Below are the code and all the weights of a small trained network. Each question names an input and a class and asks about switching units off, where a switched-off unit gives its printed mean instead of its output.

import numpy as np


def w(rows, s, z=0):
    codes = np.array(rows[::2]) - 128.0
    scale = np.full(codes.shape[1], s)
    scale[-1] = z or s
    return codes * scale


def f(y):
    return y / 2 * (1 + np.tanh(0.7978845608 * (y + 0.044715 * y**3)))


def log_softmax(a):
    a = a - a.max(-1, keepdims=True)
    return a - np.log(np.exp(a).sum(-1, keepdims=True))


def net(x, mask):
    res = np.array(x, float).reshape(1, 6) / 4 @ E
    y = f(res @ A[0][:, :-1].T + A[0][:, -1])
    res = res + np.where(mask, y, B[0][:, -1]) @ B[0][:, :-1]
    return log_softmax(res[-1] @ U[:, :-1].T + U[:, -1])


A, B = {}, {}
E = w([
[91,189,160,168,178,205],'x0',
[92,67,24,203,73,60],'x1',
[39,106,167,155,154,202],'x2',
[66,73,114,79,198,63],'x3',
[176,91,191,214,163,160],'x4',
[138,1,66,71,100,218],'x5',
],0.0097)
A[0] = w([
[142,109,183,72,146,235,251],'N0',
[135,62,82,22,156,125,213],'N1',
[29,187,106,88,178,214,210],'N2',
[139,254,166,233,189,93,253],'N3',
[174,60,190,198,176,242,226],'N4',
[211,196,89,159,19,106,105],'N5',
[145,201,174,104,174,139,188],'N6',
],0.0074,0.0027)
B[0] = w([
[190,134,174,92,38,229,202],'N0',
[98,45,124,61,109,130,215],'N1',
[1,143,144,85,163,228,194],'N2',
[76,171,171,166,148,67,246],'N3',
[126,92,179,200,13,186,213],'N4',
[235,163,56,149,116,105,196],'N5',
[117,200,255,117,137,146,189],'N6',
],0.0098,0.011)
U = w([
[125,99,167,141,144,95,30],'0',
[139,203,208,137,166,74,127],'1',
[162,117,168,146,49,164,30],'2',
[53,127,115,207,140,125,154],'3',
[147,178,179,2,144,167,17],'4',
[131,36,89,45,121,61,255],'5',
[202,204,83,123,84,78,175],'6',
],0.013,0.0048)

Each question gives the input, the list of numbers given to net, and the class t.
The units are the neurons (one row each of A and B). Each row of codes is followed by its name. A weight is (code - 128) times the scale printed after its matrix; where a second scale follows, it is the last column's (A, B and U).
mask holds one flag per neuron, in row order. A switched-off neuron (its flag False) gives its mean, the last column of its row in B, instead of its output. The means were averaged over made-up inputs and are rounded, as every weight is.
A unit's drop is (log p(t) with every unit on - log p(t) with that unit switched off) / (log p(t) with every unit on - log p(t) with every unit switched off).
The circuit of an input: a set's keep is (log p(t) with only the set's units on - log p(t) with every unit switched off) / (log p(t) with every unit on - log p(t) with every unit switched off). Starting from all 7 units, units are removed one at a time, each time the one whose removal leaves the highest keep (on an exact tie, the one counted first), for as long as the keep stays at least 0.8.
circuit, biggest first: the units of the circuit, biggest drop first
k most important neurons: the k neurons with the biggest drops, biggest first
drop of u: that unit's drop, to one decimal
input [4,7,-2,-6,0,-6], class 6: circuit, biggest first => N5
input [-8,-8,-4,2,3,3], class 5: 2 most important neurons => N1, N2
input [7,5,-7,7,1,0], class 5: 2 most important neurons => N6, N4
input [8,1,-1,-6,1,-2], class 1: 3 most important neurons => N3, N6, N1
input [8,-4,-6,0,1,0], class 1: 3 most important neurons => N3, N1, N6
input [8,7,-1,-2,0,-6], class 1: 2 most important neurons => N3, N4
input [7,-8,-6,-2,0,-2], class 1: 2 most important neurons => N3, N1
input [-5,-6,-5,3,2,7], class 5: 2 most important neurons => N1, N6
input [6,6,-8,3,1,1], class 6: 2 most important neurons => N1, N2
input [3,-8,5,6,5,3], class 2: 2 most important neurons => N4, N0
input [3,7,-6,2,2,1], class 6: 3 most important neurons => N1, N2, N5
input [-8,8,7,-8,5,-3], class 6: drop of N5 => 0.5
input [-1,2,2,0,-5,0], class 5: drop of N2 => 0.0
input [-5,8,2,-8,4,-3], class 6: drop of N5 => 0.1
input [-8,7,-6,-3,1,1], class 6: circuit, biggest first => N5
